Here is a tiny trained network, its code and every weight. The questions are about switching its units off for an input and a class, where a switched-off unit gives its printed mean instead of its output.

import numpy as np


def w(rows, s, z=0):
    codes = np.array(rows[::2]) - 128.0
    scale = np.full(codes.shape[1], s)
    scale[-1] = z or s
    return codes * scale


def f(y):
    return np.maximum(y, 0)


def log_softmax(a):
    a = a - a.max(-1, keepdims=True)
    return a - np.log(np.exp(a).sum(-1, keepdims=True))


def net(x, mask):
    res = np.array(x, float).reshape(1, 6) / 4 @ E
    y = f(res @ A[0][:, :-1].T + A[0][:, -1])
    res = res + np.where(mask, y, B[0][:, -1]) @ B[0][:, :-1]
    return log_softmax(res[-1] @ U[:, :-1].T + U[:, -1])


A, B = {}, {}
E = w([
[65,80,204,138,109,129],'x0',
[131,132,136,121,132,121],'x1',
[134,122,128,130,130,131],'x2',
[138,130,142,115,132,115],'x3',
[95,87,75,131,149,10],'x4',
[163,190,158,251,141,118],'x5',
],0.023)
A[0] = w([
[77,80,216,184,115,152,201],'n1',
[155,214,139,148,127,172,175],'n2',
[187,135,183,140,131,166,147],'n3',
[128,138,137,39,102,250,158],'n4',
[191,212,34,83,165,129,254],'n5',
[137,133,112,210,100,78,84],'n6',
],0.011,0.0099)
B[0] = w([
[53,190,164,122,123,70,244],'n1',
[212,161,134,165,90,202,222],'n2',
[72,200,132,184,129,170,201],'n3',
[145,170,131,97,251,89,251],'n4',
[214,91,60,129,124,146,245],'n5',
[203,154,149,87,192,65,192],'n6',
],0.013,0.021)
U = w([
[180,139,72,145,195,134,190],'0',
[74,157,151,132,190,88,208],'1',
[127,33,5,80,95,119,81],'2',
[5,21,116,74,108,87,132],'3',
[170,166,104,185,49,215,71],'4',
[72,161,225,192,63,181,3],'5',
],0.013,0.0061)

Each question gives the input, the list of numbers given to net, and the class t.
The units are the neurons (one row each of A and B). Each row of codes is followed by its name. A weight is (code - 128) times the scale printed after its matrix; where a second scale follows, it is the last column's (A, B and U).
mask holds one flag per neuron, in row order. A switched-off neuron (its flag False) gives its mean, the last column of its row in B, instead of its output. The means were averaged over made-up inputs and are rounded, as every weight is.
A unit's drop is (log p(t) with every unit on - log p(t) with that unit switched off) / (log p(t) with every unit on - log p(t) with every unit switched off).
The circuit of an input: a set's keep is (log p(t) with only the set's units on - log p(t) with every unit switched off) / (log p(t) with every unit on - log p(t) with every unit switched off). Starting from all 6 units, units are removed one at a time, each time the one whose removal leaves the highest keep (on an exact tie, the one counted first), for as long as the keep stays at least 0.8.
units of the circuit, in order: the units of the circuit, biggest drop first
top k neurons: the k neurons with the biggest drops, biggest first
drop of u: that unit's drop, to one decimal
input [4,3,-6,-8,1,-6], class 3: top 3 neurons -> (n2; n6; n3)
input [0,-5,0,7,-2,8], class 4: units of the circuit, in order -> (n2)
input [-2,1,0,8,-1,6], class 4: top 2 neurons -> (n4; n2)
input [1,2,7,-5,-4,-4], class 1: top 2 neurons -> (n5; n2)
input [2,5,0,4,-7,-1], class 1: units of the circuit, in order -> (n4; n5)
input [8,-7,-2,3,1,0], class 3: units of the circuit, in order -> (n2; n4)
input [1,-6,-3,-7,7,1], class 1: top 3 neurons -> (n5; n2; n6)
input [2,1,4,-7,-4,6], class 5: top 2 neurons -> (n5; n1)
input [0,-5,-2,-2,2,-3], class 2: top 2 neurons -> (n1; n4)
input [1,8,7,3,-5,7], class 5: top 3 neurons -> (n5; n1; n3)
input [1,-2,7,-6,7,-8], class 3: top 3 neurons -> (n5; n2; n6)
input [1,1,-5,1,-7,6], class 5: drop of n3 -> 0.4
input [3,-5,3,-8,-8,0], class 1: drop of n4 -> 2.6
input [2,-1,-7,1,-5,-5], class 1: drop of n5 -> 0.1
input [6,-2,7,-2,-8,-3], class 1: units of the circuit, in order -> (n4)
input [1,4,7,-4,-4,-5], class 1: top 2 neurons -> (n5; n2)
